Moves between points:
* | p u j
zozi | toku nife nugo
fitu | piza nipo pegu
fipa | nale rora numa
lufu | pedu nugo kami
gibe | dera numa numa
rizu | toku nada rako
zira | lope sigi zamu
sigi | luma kivo piza
kega | vone kige rora
tozo | fane sevo bazu
dazo | zode foga vaka
nipo | lono dera fitu
gusa | foga gomu nipo
luma | zira rizu lope
gomu | kime pedu gusa
nada | tada vula rizu
nife | raka bazu zozi
pegu | gese fitu fodo
kami | gomu lufu kime
karo | sigi sini luma
pebo | vaka sevi tozo
gogu | rafu nofu kega
kito | sisu fipa kivo
vula | zifu sisu fosi
zaze | foga pebo nilo
lope | zamu luma dena
vaka | novo sape sape
rako | dupe fosi gazo
dera | febi peda nipo
lide | reza kizo sisu
move | ziko bigi fosi
toku | fane tada dupe
kizo | rano fosi fosi
bazu | dupe pebo sevi
rumu | tozo miti fane
fodo | fosi zamu reza
bidi | lufu papa pedu
rora | vevo nale fipa
like | raka novo nugo
tada | vaka zifu toku
rike | rako fane kela
miti | sevo dupe rako
dena | bigi lope reza
gese | nipo gibe lono
kime | gusa nofu foga
nale | numa vevo peda
vone | nofu karo vevo
pave | nife bazu raka
febi | kige gusa zode
fane | bazu bazu rike
ziko | fosi kesu tofi
foga | febi kime zozi
kivo | karo kito sigi
bigi | sigi numa move
reza | sisu fodo rano
rano | vula reza zifu
raka | zozi pave novo
gazo | miti rako raka
sisu | rano lide kesu
sevi | sape bazu pebo
zifu | nada rano tada
pupa | gibe raka rafu
kela | nilo vaka zozi
rafu | kega pupa vone
pedu | fane bidi gomu
lono | fure gese piza
fure | luma piza sini
kige | like zozi papa
numa | peda gibe gibe
zamu | sigi zira bigi
nofu | pupa dazo gomu
papa | kime kige bidi
dupe | zaze dena miti
peda | gibe nale dera
nugo | pupa like lufu
sape | pebo rike vaka
vevo | nugo lufu nale
tofi | kizo ziko fodo
nilo | pave dupe nife
piza | dena lono fodo
fosi | tofi move kizo
sini | kivo fure karo
novo | kige raka like
kesu | move dena ziko
sevo | rumu gazo tozo
zode | nale rafu zozi

The rows follow the links: the fewer symbols apart two points are, the more alike their rows tend to be.

Point, then a row for it; each showing differs a little:
nale -> 70	41	0	-49	86	-29	17	-44	-41	-61	-25	6	53	-3	7	-1	14	-42	39	10	-9	15	-25	51	6	13	15	4	59	54	46	-32	33	5	8	23	-30	-36	3	35	77	-62
vaka -> -20	4	-19	-11	-86	-3	-11	57	-17	3	8	-2	-26	18	30	-30	40	-9	-11	13	-35	-17	77	-20	-51	-18	52	-82	-13	35	-51	66	47	23	-38	11	-22	26	51	24	-64	34
sape -> -25	12	3	1	-86	-1	-30	63	-4	0	9	-15	-50	15	34	-16	40	-10	-32	16	-25	-17	81	-24	-59	-7	42	-90	-17	30	-47	83	36	12	-36	13	-4	17	40	30	-38	21
sini -> 71	-23	-37	66	49	-50	29	-41	23	45	31	57	41	-27	-28	16	-54	-15	26	-14	39	30	-42	-3	68	-6	-16	49	3	-74	22	32	-8	-22	-48	20	-6	26	-22	-17	-21	-29
lide -> 37	-77	44	-11	-18	45	56	31	-2	-47	16	26	-5	-2	-46	-31	37	68	8	-13	46	-39	-38	-11	23	-57	-14	-24	16	46	0	-41	-72	-32	45	-31	-1	55	-50	32	-7	67
pupa -> 8	31	-49	-56	44	-46	18	-71	-53	-33	-41	-8	79	4	27	46	10	-48	46	14	-13	24	-23	54	8	16	-1	52	12	29	21	-36	69	19	9	32	-23	-31	35	10	28	-80
pebo -> -37	28	14	11	-89	1	-48	68	-5	1	5	-19	-59	13	46	-6	41	-8	-42	15	-20	-10	65	-18	-58	5	41	-81	-36	32	-45	80	26	0	-36	13	-1	3	30	20	-22	6
gibe -> 60	58	29	-35	106	-9	-3	-19	-20	-61	-26	-7	21	7	0	-25	-6	-32	11	0	-31	9	-2	33	-1	34	11	-20	89	30	52	-34	8	16	7	1	-30	-45	1	28	93	-41
karo -> 72	-21	-50	55	43	-62	30	-47	4	35	19	59	51	-31	-17	20	-39	-6	33	-10	51	29	-59	9	66	-1	-17	56	-9	-60	16	37	5	-26	-46	28	-8	30	-22	-13	-24	-38
lono -> -1	33	33	27	87	28	-27	7	57	36	11	-1	-36	5	-43	-48	-78	-7	-25	-19	-43	17	22	-16	11	36	-10	5	80	-85	43	-33	-39	31	-3	-40	-1	-43	-15	-29	25	24
kega -> 36	12	-56	-36	47	-55	30	-84	-58	-25	-27	9	88	-6	23	36	13	-37	55	11	9	18	-45	47	21	1	-1	56	1	34	14	-26	59	12	2	34	-24	-15	20	9	13	-70
peda -> 62	57	23	-52	105	-10	0	-25	-23	-60	-20	-4	33	6	2	-21	-4	-40	18	0	-30	9	3	33	0	21	16	-22	86	32	54	-37	15	19	12	6	-28	-42	2	32	86	-46
piza -> 17	12	29	51	82	21	-14	7	64	44	21	15	-30	-11	-48	-36	-87	13	-26	-25	-15	19	0	-26	38	34	-23	10	58	-101	48	-18	-57	1	-3	-38	9	-22	-33	-31	13	20
lope -> 60	-34	-18	82	16	-33	22	-26	21	39	36	51	15	-34	-18	28	-31	13	9	-21	70	19	-68	-11	67	-5	-33	45	-39	-68	7	40	-37	-46	-35	12	17	41	-45	-16	-8	-23
numa -> 76	57	26	-40	106	-15	2	-29	-30	-70	-23	6	30	1	5	-12	6	-35	21	5	-17	8	-15	38	8	24	14	-16	75	41	54	-27	15	10	9	6	-28	-36	0	39	89	-60
zaze -> -62	22	4	11	-95	10	-54	47	3	22	0	-34	-61	7	43	5	30	-7	-40	18	-24	-14	64	-26	-65	10	29	-61	-52	10	-49	69	31	7	-26	4	15	-3	31	0	-28	10
tofi -> -9	-40	72	4	-28	57	6	28	9	-45	7	-19	-35	-10	-10	15	40	64	-24	-10	51	-29	-55	-13	5	-14	-46	-10	-35	35	9	-37	-88	-53	61	-28	43	21	-60	9	63	27

Each walk starts at a row. The symbols on each line, taken left to right, move it on to the next point.
Each answer is a row, close to the row of the point it stands for.
start -5	43	45	1	96	30	-28	12	47	19	-3	-13	-35	10	-36	-51	-69	-11	-25	-13	-57	13	35	-8	-1	37	-2	-13	87	-61	48	-43	-28	28	11	-36	-7	-54	-3	-17	39	18
u u p j j u
17	62	42	-36	109	15	-22	0	7	-27	-20	-15	-2	12	-12	-45	-36	-34	0	-1	-62	12	23	25	-7	33	7	-14	101	-9	57	-55	1	36	11	-25	-20	-63	7	1	69	-10
u j j j j j j j u u
12	-35	66	29	22	56	11	31	46	-3	12	5	-46	-4	-48	-22	-15	57	-33	-28	35	-12	-34	-26	27	-1	-45	-3	22	-27	22	-43	-106	-38	42	-51	24	19	-67	-6	37	56
start -77	19	-52	-41	-77	-23	-22	-2	-35	20	-25	-29	17	17	48	26	32	-33	4	25	-41	-1	52	6	-55	2	31	7	-48	34	-50	26	84	33	-16	29	-9	-12	70	-5	-60	-15
p j u j j p u j
7	-43	61	18	-26	46	12	17	7	-43	10	-8	-32	-15	-12	20	42	57	-25	-11	66	-21	-69	-9	19	-16	-41	5	-42	38	8	-27	-85	-64	51	-16	42	30	-67	10	57	18
j u p j j j j u
7	-43	62	-2	-32	53	4	27	13	-42	8	-11	-41	-3	-5	-8	49	62	-24	-12	57	-32	-52	-18	2	-27	-28	-18	-33	50	-6	-34	-84	-50	56	-26	31	28	-64	16	47	37
start -105	18	-25	-21	20	27	-34	-28	31	65	-18	-44	-5	13	-5	-4	-61	-9	-2	0	-60	11	21	-8	-12	30	-20	67	7	-63	4	-69	12	56	34	-23	14	-59	23	-66	-23	16
p u p u j p p
-77	40	-21	-49	58	17	-24	-32	5	25	-29	-39	20	16	4	-4	-49	-40	11	7	-75	16	28	21	-20	31	0	59	32	-36	22	-78	38	59	27	-11	1	-77	34	-44	4	-1
p u j p p u j p j
-20	45	41	-8	88	34	-29	11	45	17	1	-21	-29	11	-30	-51	-69	-15	-27	0	-66	15	41	-5	-5	39	-4	-9	90	-56	48	-54	-24	39	14	-40	0	-57	-6	-26	34	23
start 37	-73	43	2	-11	51	55	41	13	-31	22	32	-3	3	-55	-36	17	63	-4	-17	37	-27	-21	-23	29	-52	-20	-23	30	17	6	-42	-75	-26	37	-40	-6	59	-45	27	-15	79
p u j j u
48	-41	36	75	4	7	12	7	34	10	30	25	-32	-31	-32	18	-13	47	-17	-18	76	2	-66	-24	53	-6	-47	11	-36	-36	11	24	-84	-63	3	-9	33	38	-75	-3	30	4
u p u p p u p j p
71	-13	39	45	40	-10	6	-26	8	-24	20	19	-8	-34	-11	20	9	22	6	-16	73	3	-97	5	57	2	-42	27	-36	2	25	1	-67	-72	12	11	33	13	-75	7	83	-36
start -9	-2	29	30	-100	15	-35	63	-2	-19	7	-18	-70	4	29	-1	57	21	-44	13	16	-24	33	-26	-44	-6	16	-91	-53	48	-41	77	-12	-27	-15	-1	18	25	-1	29	1	17
j p j p j u u u u
65	-31	-35	74	26	-43	28	-29	20	48	32	63	29	-29	-32	17	-37	2	21	-17	60	21	-54	-8	74	-6	-19	40	-14	-74	13	42	-21	-36	-43	17	4	45	-32	-16	-33	-20
p p u p p u p u
69	-26	-27	70	45	-45	27	-34	18	35	30	52	32	-30	-25	30	-40	0	20	-22	62	24	-61	0	67	-4	-31	52	-20	-62	20	33	-24	-39	-41	17	8	27	-34	-14	-6	-33
start 43	8	-59	-17	51	-59	29	-83	-40	-8	-12	21	88	-15	6	41	-4	-37	57	10	14	25	-50	45	33	-7	-4	66	-5	11	19	-17	56	6	-7	46	-16	-7	11	-2	5	-70
u u p u j j u
83	-22	-41	53	45	-59	39	-43	-2	20	24	62	49	-33	-22	19	-29	-11	35	-16	54	20	-66	7	73	-2	-17	44	-8	-47	18	30	-4	-31	-42	21	-6	32	-31	-5	-11	-36
p j u p j p p
-123	11	-40	-29	-17	18	-31	-23	15	60	-19	-47	8	12	9	23	-47	-16	-5	12	-61	13	35	5	-26	15	-11	65	-21	-50	-8	-53	36	57	22	-3	16	-51	44	-59	-40	11
start 43	32	-29	-50	69	-45	26	-63	-51	-44	-28	3	80	-5	17	28	13	-44	51	5	-1	13	-45	58	16	6	10	43	20	45	27	-37	49	6	7	31	-20	-34	17	16	48	-71
p u u p j j p j u
-97	2	-56	-28	-11	-1	-16	-63	0	50	-24	-39	37	3	13	53	-30	-10	20	16	-20	16	-13	14	-11	19	-27	106	-48	-38	-8	-59	38	33	38	2	19	-46	32	-56	-31	-23
p p j p j u j
-24	16	33	17	-96	9	-43	58	0	-16	8	-24	-73	3	45	10	57	-1	-42	12	10	-15	42	-21	-52	-1	22	-79	-73	42	-41	79	6	-25	-27	13	22	10	5	22	15	-5
start -26	32	46	9	77	43	-26	17	50	26	-4	-20	-47	9	-34	-47	-74	2	-32	-13	-59	11	41	-15	-2	31	-9	-12	80	-71	45	-41	-38	27	11	-44	6	-48	-6	-25	25	40
p p p j j u
15	-31	63	15	-15	37	2	16	10	-42	7	-12	-29	-18	-5	28	45	55	-22	-10	68	-19	-74	-8	16	-12	-40	3	-53	37	10	-23	-84	-60	47	-7	41	22	-72	10	72	5
p u p p u j
-3	-32	67	6	-26	46	0	17	15	-35	9	-22	-42	-10	-7	17	45	55	-21	-9	58	-25	-65	-10	-1	-15	-44	4	-52	39	0	-32	-83	-60	53	-18	47	13	-67	10	69	19
